Each row has a name. After each piece below comes the name of the row it's from. Each question is about the rows just above it. Some pieces are copies with a little noise.

Rarat: [  5.8 -11.4 -18.0 -16.8   4.2  -9.1   6.5 -13.7  -9.8   6.6 -18.3   6.8
   7.2   7.4   6.7 -11.6 -14.1 -11.4 -15.4 -22.1 -24.1 -15.2   7.0 -12.6
  -8.1   7.2 -22.9 -12.2   0.7   6.7   7.1   2.7 -10.9   5.0   7.0 -17.9
   5.6   4.1 -14.6  -9.4   5.9 -12.7   7.1 -19.6 -17.4   3.8   6.6   4.7]
livom: [-0.5  2.5  5.5  5.0  0.4  1.2 -0.9  3.4  1.5 -0.9  5.8 -1.1 -1.2 -1.4
 -1.0  2.4  3.6  2.2  4.2  8.5  9.3  4.1 -1.2  2.8  0.7 -1.3  8.6  2.6
  2.3 -1.0 -1.2  1.3  2.1 -0.1 -1.2  5.4 -0.5  0.3  3.9  1.5 -0.6  2.9
 -1.2  6.7  5.5  0.5 -1.0  0.1]
vulab: [ -3.9  -8.3  -9.7  -9.7  -5.5  -6.1  -3.5  -8.2  -6.3  -3.4 -10.6  -3.1
  -3.2  -2.7  -3.2  -7.1  -8.2  -6.8  -8.7 -16.4 -16.6  -8.7  -3.0  -7.5
  -5.8  -2.8 -15.3  -7.2  -8.4  -3.2  -2.8  -7.3  -7.0  -4.5  -3.0  -9.7
  -3.9  -4.9  -8.4  -7.0  -3.7  -7.5  -2.9 -12.4 -11.0  -5.4  -3.2  -4.9]
revub: [ 5.6  7.1 15.5 13.8  7.2  5.0  4.8 10.2  5.8  4.8 15.6  4.6  4.0  4.1
  4.8  7.9 10.8  7.7 12.3 18.8 21.4 12.0  4.4  9.0  3.8  4.2 20.1  8.5
 10.5  4.8  4.4  8.4  6.9  6.4  4.4 15.3  5.9  7.5 11.4  5.0  5.6  9.2
  4.3 16.7 14.2  7.6  4.8  6.7]
lub: [-60.8  75.8  81.0  80.2 -58.6  73.4 -61.6  77.7  74.0 -61.7  81.4 -62.1
 -62.4 -62.7 -61.9  75.8  78.0  75.5  79.0  84.4  85.3  78.8 -62.3  76.6
  72.4 -62.6  84.7  76.2 -53.7 -61.9 -62.4 -56.3  75.1 -59.8 -62.3  80.9
 -60.6 -58.7  78.4  73.8 -61.0  76.8 -62.4  82.5  80.9 -58.3 -61.9 -59.3]
Zulek: [-25.5  37.2  36.6  36.9 -24.5  36.2 -25.6  36.7  36.2 -25.7  37.1 -25.9
 -25.8 -26.1 -25.9  36.4  36.6  36.3  36.6  39.1  38.6  36.7 -26.0  36.5
  36.1 -26.1  38.3  36.4 -22.7 -25.9 -26.1 -23.3  36.4 -25.1 -26.0  36.6
 -25.5 -24.9  36.6  36.7 -25.6  36.5 -26.0  37.7  37.5 -24.6 -25.8 -24.9]
dak: [-34.0  45.6  42.7  43.7 -32.7  44.2 -34.1  44.0  44.0 -34.3  43.6 -34.6
 -34.2 -34.9 -34.5  44.0  43.6  43.8  43.4  47.5  46.0  43.5 -34.6  43.8
  44.3 -34.8  45.5  43.8 -30.3 -34.5 -34.8 -30.9  44.2 -33.6 -34.7  42.8
 -34.2 -33.6  43.6  45.1 -34.3  43.8 -34.6  44.8  44.8 -33.0 -34.5 -33.3]
which: [-60.5  75.8  81.0  80.2 -58.7  73.3 -61.6  77.7  74.1 -61.8  81.4 -62.2
 -62.5 -62.6 -61.9  75.5  78.0  75.4  79.1  84.4  85.3  78.7 -62.3  76.3
  72.5 -62.6  84.6  76.2 -53.6 -61.9 -62.6 -56.3  75.1 -59.8 -62.5  81.0
 -60.8 -58.7  78.4  73.9 -60.7  76.8 -62.5  82.3  80.7 -58.2 -62.0 -59.3] => lub
which: [  5.7 -11.4 -17.9 -16.8   4.2  -9.1   6.6 -13.7  -9.8   6.7 -18.3   6.8
   7.2   7.4   6.7 -11.6 -14.1 -11.3 -15.4 -22.1 -24.1 -15.2   7.0 -12.6
  -8.0   7.3 -22.9 -12.2   0.8   6.7   7.1   2.7 -10.9   5.0   7.0 -17.9
   5.6   4.1 -14.6  -9.4   5.9 -12.7   7.1 -19.5 -17.4   3.9   6.5   4.7] => Rarat
which: [-0.6  2.4  5.5  4.9  0.4  1.1 -0.9  3.4  1.4 -0.9  5.7 -1.1 -1.1 -1.3
 -0.9  2.2  3.6  2.1  4.0  8.3  9.1  4.1 -1.2  2.7  0.6 -1.3  8.7  2.6
  2.3 -1.1 -1.4  1.3  2.1  0.0 -1.2  5.4 -0.5  0.4  3.9  1.6 -0.6  3.0
 -1.2  6.6  5.5  0.6 -0.9  0.0] => livom

guguf: [  0.3  -6.4 -73.3  -7.2]
lere: [-1.8  3.3 25.5 -2.8]
boleg: [ -3.2   5.2   2.0 -22.5]
Kani: [  0.0  -4.1 -41.2   0.6]
lavem: [ 1.0  4.6 28.1 -6.5]
dip: [ 1.5  0.2 -7.2  3.3]
lov: [-1.5  4.4 51.0  6.1]
ruda: [ -3.8   3.5 -31.5 -22.9]
bil: [  1.4  -5.1 -61.1  -5.7]
bivi: [-2.4  6.9 51.4 -6.6]
which: [ -3.8   3.5 -31.5 -22.8] => ruda
which: [-1.5  4.4 51.0  6.1] => lov
which: [-2.4  6.8 51.4 -6.6] => bivi
which: [ 1.0  4.7 28.1 -6.5] => lavem

